In the rows, 128 means zero.
Facts:
bazan (ρ 534) (π a) (φ j)
braliner (ρ 534) (π a) (φ f)
brena (ρ 405) (π a) (φ f)
brevor (ρ 27) (Σ fleskil) (π a) (φ f)
briplo (ρ 13) (π a) (φ i)
brizur (ρ 405) (π b) (φ f)
brufol (ρ 27) (Σ zaflisal, kuduva, stebrir, plegruman) (π a) (φ f)
brugrir (ρ 534) (π c) (φ j)
dabri (ρ 534) (π b) (φ i)
daskaplal (ρ 27) (π b) (φ h)
dastan (ρ 405) (π e) (φ g)
davam (ρ 13) (π a) (φ h)
deplu (ρ 27) (π b) (φ g)
digru (ρ 405) (π a) (φ g)
divubri (ρ 405) (π a) (φ f)
dratril (ρ 13) (π a) (φ j)
drenel (ρ 13) (Σ grubreskul, daskaplal, vigis, saze) (π c) (φ j)
dreskam (ρ 534) (π c) (φ g)
drikol (ρ 534) (π b) (φ g)
drokluk (ρ 534) (π b) (φ i)
drufastan (ρ 534) (Σ dratril, lasta) (π c) (φ j)
druflen (ρ 534) (Σ digru, klazos) (π a) (φ j)
druve (ρ 534) (Σ fosuk, pusos, kuduva) (π a) (φ i)
fabra (ρ 27) (π c) (φ g)
fastur (ρ 13) (Σ klazun) (π e) (φ g)
febril (ρ 534) (π a) (φ h)
feska (ρ 405) (π b) (φ h)
fleskil (ρ 13) (π d) (φ h)
fliplomar (ρ 534) (Σ zesko, logon, ribre) (π c) (φ i)
flokis (ρ 534) (π a) (φ f)
flopa (ρ 27) (Σ platrek, vubim) (π c) (φ i)
flugrok (ρ 13) (Σ logon, klugrak) (π a) (φ h)
fosuk (ρ 27) (π c) (φ h)
gapada (ρ 27) (Σ lipu, brizur, nuplir, plomes, tradebri) (π a) (φ h)
gasore (ρ 405) (π b) (φ g)
grester (ρ 405) (π a) (φ g)
grubreskul (ρ 405) (π a) (φ h)
grutre (ρ 27) (π b) (φ g)
kadamam (ρ 405) (Σ drokluk, fleskil, dreskam) (π a) (φ i)
kaden (ρ 534) (π b) (φ h)
kelel (ρ 13) (π e) (φ j)
klazos (ρ 405) (π a) (φ f)
klazun (ρ 27) (π e) (φ f)
kliklam (ρ 405) (Σ platrek, dratril, vugri, dreskam) (π c) (φ f)
kloke (ρ 405) (Σ tupla, flokis) (π c) (φ h)
klomu (ρ 534) (Σ mustu, grester) (π b) (φ j)
klugrak (ρ 13) (π b) (φ f)
kluzus (ρ 405) (Σ brizur, tuliplum) (π a) (φ i)
kobruklen (ρ 534) (Σ lipu, davam, vugri) (π c) (φ h)
kubrur (ρ 405) (Σ mavo, deplu) (π d) (φ j)
kuduva (ρ 405) (π a) (φ f)
kuva (ρ 13) (Σ fabra, studru) (π c) (φ i)
kuzi (ρ 405) (π c) (φ f)
laski (ρ 534) (Σ bazan, skiskam) (π b) (φ i)
lasta (ρ 405) (π c) (φ f)
lipu (ρ 405) (π b) (φ f)
logon (ρ 405) (π c) (φ i)
lome (ρ 405) (Σ brugrir) (π d) (φ g)
lunu (ρ 405) (π b) (φ f)
luvon (ρ 405) (Σ braliner) (π c) (φ f)
mastos (ρ 27) (π c) (φ h)
mavo (ρ 534) (π d) (φ g)
mirol (ρ 405) (π d) (φ f)
mivor (ρ 405) (π c) (φ f)
monu (ρ 405) (π c) (φ f)
mufupi (ρ 405) (Σ klazos, logon, kelel) (π c) (φ g)
muskel (ρ 405) (Σ plostin, zetes, kuzi, kaden, klugrak) (π a) (φ f)
mustu (ρ 534) (π a) (φ h)
nabrok (ρ 405) (Σ brena, grester, mastos, plustil) (π a) (φ i)
nastis (ρ 13) (π b) (φ f)
nata (ρ 13) (Σ mavo, tuliplum, klazos, tupla, fabra, kelel) (π a) (φ g)
nilu (ρ 27) (π d) (φ f)
nivodro (ρ 13) (π c) (φ h)
nuplir (ρ 534) (π d) (φ j)
panem (ρ 27) (π e) (φ h)
plagu (ρ 13) (Σ stodim, sotasten, daskaplal, zetes, kuzi, trizos, tradebri) (π b) (φ g)
plarir (ρ 13) (π b) (φ f)
platrek (ρ 405) (π a) (φ f)
plefe (ρ 405) (Σ divubri, fabra, trizos) (π c) (φ i)
plegruman (ρ 405) (π c) (φ f)
plobrak (ρ 405) (π a) (φ h)
plomes (ρ 27) (π c) (φ f)
plonan (ρ 405) (Σ drokluk, plarir) (π a) (φ f)
plostin (ρ 405) (π e) (φ f)
pludumok (ρ 534) (π c) (φ g)
plustil (ρ 405) (π b) (φ f)
podror (ρ 534) (π c) (φ f)
pulumun (ρ 534) (π d) (φ g)
pumem (ρ 405) (π b) (φ h)
pusos (ρ 534) (π a) (φ i)
rasto (ρ 405) (π a) (φ f)
ravu (ρ 405) (Σ feska, klugrak) (π d) (φ i)
ribre (ρ 13) (π c) (φ f)
rutres (ρ 534) (π d) (φ g)
saze (ρ 13) (π d) (φ g)
seplapel (ρ 405) (π d) (φ f)
sesku (ρ 405) (Σ deplu, feska, plobrak, subrem, braliner, pulumun) (π a) (φ g)
setefo (ρ 534) (Σ brizur, kuduva) (π a) (φ i)
sikabis (ρ 13) (Σ panem) (π c) (φ i)
skegoser (ρ 13) (Σ monu) (π a) (φ h)
skelu (ρ 27) (π c) (φ f)
skiskam (ρ 405) (π a) (φ h)
skizum (ρ 405) (Σ mustu, fabra, braliner, dastan, drikol) (π a) (φ g)
skore (ρ 534) (Σ zesko, plobrak) (π b) (φ j)
skozu (ρ 405) (Σ deplu, vuklir, seplapel, mivor, vubim) (π a) (φ f)
sotasten (ρ 534) (π a) (φ f)
stebo (ρ 534) (π d) (φ f)
stebrir (ρ 13) (π e) (φ f)
stegoku (ρ 13) (Σ stebo, mivor, logon, saze, veplur) (π b) (φ h)
stifes (ρ 27) (π a) (φ j)
stine (ρ 534) (Σ deplu) (π b) (φ f)
stodim (ρ 405) (π a) (φ i)
studru (ρ 13) (π c) (φ f)
stulam (ρ 405) (Σ deplu, vigis, lunu, mirol) (π c) (φ i)
subrem (ρ 405) (π b) (φ f)
tafe (ρ 13) (Σ stebo, kelel, stifes) (π c) (φ f)
tifi (ρ 13) (π c) (φ j)
tradebri (ρ 13) (π e) (φ j)
trasos (ρ 13) (π e) (φ h)
trigol (ρ 405) (Σ mavo, grubreskul) (π a) (φ j)
tritrupa (ρ 27) (Σ brizur) (π c) (φ h)
trizos (ρ 405) (π a) (φ f)
trozemu (ρ 534) (Σ plustil) (π a) (φ f)
tuliplum (ρ 405) (π b) (φ g)
tupla (ρ 27) (π c) (φ f)
vemun (ρ 27) (Σ vigis, stebrir) (π c) (φ g)
veplur (ρ 534) (π a) (φ f)
vesku (ρ 534) (Σ gasore, plobrak) (π a) (φ f)
vetre (ρ 27) (Σ studru, tradebri) (π d) (φ h)
vigis (ρ 534) (π e) (φ g)
viku (ρ 405) (Σ braliner) (π b) (φ f)
voflebro (ρ 27) (Σ mastos, lunu, kuzi) (π b) (φ i)
vubim (ρ 534) (π d) (φ g)
vugri (ρ 13) (π e) (φ f)
vuklir (ρ 405) (π c) (φ f)
zaflisal (ρ 405) (π a) (φ g)
zapun (ρ 405) (π c) (φ g)
zatra (ρ 405) (Σ monu) (π a) (φ g)
zesko (ρ 13) (π a) (φ g)
zetes (ρ 405) (π b) (φ i)
zoskos (ρ 13) (Σ grester, flokis, kelel) (π e) (φ f)

Known rows:
seplapel: [108 165 108 107 113 111 121  99 103 171 100 106  99 143 116 171 109 125
 132 104 160  99 130 122 143 118]
nastis: [148 147 135 132 119 172 165 105 153 120  84 154 126  92 126 127 142 124
 143  98 148  93 172 122  97  87]
stifes: [ 93  90 125 102 125  96 117 147 162 137 142 121 143 122  80 168 101 140
 166 121 158 118 114 141 105 121]
tafe: [144 105 117 109 177 143 158 101 200 159  82 190 188 112 145  92 144  96
 155 138 134 125 179 119  96 107]
brena: [132 119  87 106 124 115 115 139 163 176 157 131 188 133  84 160 142 127
 167 105 150 117 116 128 146 124]
brevor: [ 90 124 130  89 136 113 175 183 141  88 150 165 103 143 133 137 104 142
 157 108 151  83 108 118 106 108]
fleskil: [150 176 154  86  77 126 176 139 139 124  88 139 100 145  87 190 146 145
 119  87  98  82 157 114 126  86]
vigis: [138  93 119  88  67  88 157 138 191 133 158 118 162 102  72 196 120 141
 152 100 161 142 169 157 128 108]
vemun: [ 80 103  94 125 148  97 137 146 176 115 152 143  99 104 140  77 134 149
 155 151 148 152 118 117  90 111]
nata: [142 109  84 144 156 142 163  95 207 126 112 196 201  78 153  90 149 101
 159 147 154 150 169 126  88  92]
zesko: [150 114 106  88 131  98 154 117 187 182  79 168 168  96 102 187 136 129
 150  95 149 116 166 132 106  96]
sotasten: [136  85 126 132 103 108 114 147 187 122 163 129 185 126  85 118 152 154
 161 107 139 129 127 146 124  99]
mirol: [110 153 112 145 121 109 102 103 122 168 123 112 109 150 108 164 132 133
 142 110 151 119 135 125 141 112]
zatra: [113 164  71 102 159 125 153 154 151 131 154 169 129 114 140 131 133 125
 157 136 156 105 133 114 141 124]
flokis: [130  93 126  91 106  96 121 137 165 152 142 123 168 148  76 174 139 143
 163 113 142 126 149 137 115 105]
kuzi: [129  92 107  88 120  91  97 133 174 174 161 117 185 144  75 145 144 160
 150 101 149 137 116 135 153 122]
muskel: [100 128  92 150 174 163 144 120 164 116 167 157 172 121 156  84 157  86
 154 168 163 119 134 118 122 138]
skelu: [ 93  94 119  82 123  93 145 166 159 101 142 145 110 154 117 117 123 148
 137 108 147 106 106 115 110 104]
brufol: [ 83 101 102 145 137 134 173 168 187  91 154 148 146 118 146  79 138 134
 163 149 143 108 104 112  87 115]
brizur: [129 157 113 146  89 146 103 148 148 104 142 108 116 119  59 150 150 157
 152  89 157 113 106 131 148  99]
deplu: [ 96 108 115 119  75  90 109 103 116 141 104  98  91 140  81 184  84 161
 123  84 163 141 162 136  90 105]

Rows:
No name comes twice in this set of rows, the named rows included.
[121 156  98  86 150 120 147 165 137 129 155 150 161 148 115 162 137 117
 160 109 148  88 124 125 154 122] => rasto
[127 173  80 114 184 164 186 158 115 101 163 210  97 157 132 115 134 111
 133 157 111  76 102 121 131  99] => kadamam
[ 99 140 117  92 180 132 180 170 203 123 104 189 117 121 143 103 132 135
 149 137 161  74 105 122 101  91] => drufastan
[104 182  94 151 140 133 135 124 161 126 123 143  91 106 146 106 138 135
 162 133 163 118 116 117 124 112] => lome
[156  92 135  97 110 103 121 118 200 168 101 135 204 108  85 117 150 153
 142  83 123 123 171 130 131  94] => studru
[153 125 133  98 106 104 107  91 188 177  84 132 129  92 108 171 138 147
 133  99 153 143 166 114  93  90] => saze
[148 154 101  99 137 148 167 147 200 110 111 188 181  70 142 143 142 116
 150 109 154  88 167 126 113  90] => fastur
[ 92 111 130 175 163 157 116 102 163 119 104 133 116  84 146  88 128 116
 145 152 147 133 143 134  79 100] => klomu
[104 161  73 122 173 126 160 103 129 152 158 200 128 120 150 106 112  93
 164 160 158 133 165 117  99 141] => sesku
[119 167 114 152  72 160 126 127  96 105 153 108 102 157 104 117 113 123
 161  93 132  98 153 116 130  98] => pumem
[160 103 115 147 181 167 148  91 188 140 133 212 185 126 138  93 162 119
 114 148  99 124 152 136  83  92] => kuva

Now the same objects, written a new way:
Known rows:
dastan: [103 100  89 136 153 130 133 148 124 126 125 138 163 136 120 137 142 134
 134 125 109 126 130 141 118 150 142 133 113 140 138 137 110 124 102]
monu: [117 104 116  91 131 112 122 138 147 135 127  97 157 111 140 161 141 136
 130 143 116 108  85 130 126 136 144 148 132 119 114 146 144 138 125]
zatra: [105 133 134 113 176 120 119 100 117 170 154 106 153 124 105 119 139 164
 105 119 156 130 149 113 129 115 178 147 112 147 148 131 141 162 108]
saze: [148 112  92 162 113 166 142 141 150 111 122 175 118 124 111 112 141 139
 142 124 126 126 145 100  93 115 142 106 108 145 128 126 104 102 152]
rutres: [129 118 120 136 156 147 128 125 120 125 145 156 128 137 121 120 120 125
  95 122 130 124 147 131 134 115 146 131  92 138 150 112 119 112 119]
nuplir: [141 102  99 126 134 150 120 143 103 102 130 173 134 132 136 141 105 113
 113 131 113 132 125 137 127 123 129 140  96 135 127 123 134 110 131]
plegruman: [115 103 109 109 122 109 123 148 142 124 105 104 152 128 144 150 137 121
 132 141 101 113  99 146 133 150 116 137 136 117 111 144 128 127 115]
trozemu: [132 144 168 107 125 119 123  96 105 148 136 115 114 142 126 110 103 122
 101 135 146 120 139 134 145 111 128 145 122 117 143 117 145 133 135]
febril: [132 143 146 128 150 134 119 124 110 125 166 147 122 126 134 145 116 114
 133 109 133 139 129 141 137 124 113 128 133 130 148 120 132 121 128]
pumem: [127 139 132 128 159 112 111 134 125 131 143 117 152 117 136 144 140 136
 142 100 131 141 129 140 142 145 110 133 142 135 132 134 134 142 105]
tafe: [138 162 155 134  92 121 133 103 157 129 111  94  86 114 125 101 130 142
 119 153 154 132 135  93 121 104 131 108 148 121 107 122 135 137 153]
stebo: [152 102 121 108 115 138 122 136 122 115 125 156 137 139 136 137 109 108
 118 130 113 103 115 146 129 123 114 148 103 117 135 126 131  96 145]
flugrok: [149 176 156 150 123 135 120 100 135 133 150 134  98 113 115 107 130 146
 151 111 167 152 158  98 111 104 119 106 151 142 132 123 132 134 154]
grubreskul: [127 118 111 125 153 122 111 145 119 128 144 143 163 126 133 157 137 125
 163 101 114 135 124 150 124 149 103 136 139 137 136 144 125 125 117]
rasto: [126 119 130 104 127 108 115 119 115 149 112 113 157 143 125 124 123 132
 133 125 126 115 132 144 130 136 118 152 128 124 131 142 138 135 124]
lunu: [129 102 114 110 118 115 129 147 126 132 105 118 161 134 137 141 133 125
 141 125 106 110 106 147 134 151 117 147 130 117 120 141 134 131 120]
vetre: [158 166 156 135 147 132 104 101 130 122 155 143 109 114 122 114 122 135
 120 105 166 143 157 116 128 103 114 124 121 141 140 120 132 118 142]
klomu: [124 147 148 128 143 129 128 113  96 128 136 122 108 127 131 118 107 129
  89 134 144 150 139 122 155 116 146 134 117 130 127 109 150 153 114]
kloke: [113 161 149 125 171  95  99 115 138 135 145  87 135 112 137 138 140 142
 116 116 147 149 139 132 149 133 114 125 149 136 128 131 136 151  98]
drufastan: [110 148 144 128 146 122 123 114 111 121 137 107  99 121 139 127 108 124
  80 150 140 153 132 120 154 114 146 125 123 130 120 111 145 149 111]
drikol: [114 105 110 143 139 153 154 155 120 119 142 154 125 132 131 141 130 114
 117 126 105 126 114 136 140 138 150 120 111 127 139 112 115 122 112]

Rows:
No name comes twice in this set of rows, the named rows included.
[111 106 107 141 142 151 147 146 117 114 146 158 128 136 125 140 124 114
 118 134 110 125 120 140 125 133 148 126 106 131 146 117 110 109 116] => vigis
[146 143 137 144  98 143 139 117 142 132 128 141 107 126 113 107 132 137
 154 125 142 127 140 104 102 113 127 111 139 130 129 127 121 121 160] => briplo
[132 113 104 139 111 154 138 141 106 112 125 168 115 128 127 133 114 116
 144 134 118 141 123 122 111 124 138 124 119 135 115 129 128 125 144] => stifes
[138 157 165 132 122 128 136 107 133 137 136 117 100 123 123 107 128 133
 116 123 154 129 138 114 139 113 135 120 132 123 131 114 130 136 135] => voflebro
[122 103 109 117 136 122 123 143 124 137 124 136 165 140 127 142 136 124
 153 114 108 114 121 150 122 148 115 142 129 128 136 144 121 121 120] => stodim
[ 93 119 109 136 161 116 128 137 138 134 125 104 142 126 127 133 148 139
 107 133 119 136 133 130 139 142 149 121 124 137 127 129 116 144  91] => zapun
[131 130 148 123 131 132 137 129 123 129 143 128 119 130 135 133 122 116
 114 124 127 120 117 138 148 127 129 130 126 116 141 113 131 126 123] => dabri
[130 116 100 163 107 166 155 142 139 123 127 167 111 128 110 115 140 135
 156 127 122 132 138 102  93 121 148 101 126 141 127 126 105 117 149] => zesko
[108 151 142 149 141 134 140 113 142 129 139 111  88 119 121 109 137 135
  93 141 147 143 144 104 136 111 161 103 123 134 126 110 116 141 116] => vemun
[141 168 162 137 140 131 117 102 120 133 159 135 102 119 121 119 121 129
 135 109 160 148 149 118 129 111 119 119 138 136 139 121 132 133 139] => gapada
[116 151 164 120 143 115 127 111 135 133 146  97 103 124 137 126 123 122
  89 139 141 129 126 129 155 116 132 123 132 118 136 111 132 133 116] => fliplomar
[130 155 138 164 120 146 151 114 142 135 127 126  93 120 107  90 142 154
 120 128 155 144 157  87 119 108 160  99 131 141 127 111 121 145 135] => plagu
[122 113 109 153 121 158 158 151 133 116 133 157 112 125 123 129 139 121
 134 125 115 129 120 118 122 132 154 109 117 132 127 117 108 123 126] => deplu
[128 121 113 129 151 121 117 153 127 121 139 133 159 118 139 159 143 128
 157  99 113 136 113 147 135 154 106 132 142 134 129 139 127 132 108] => feska
[127 142 154 106 135  96 116 107 121 153 111  85 145 135 127 110 127 144
 109 124 145 123 139 133 150 132 126 150 132 121 127 131 148 154 113] => viku

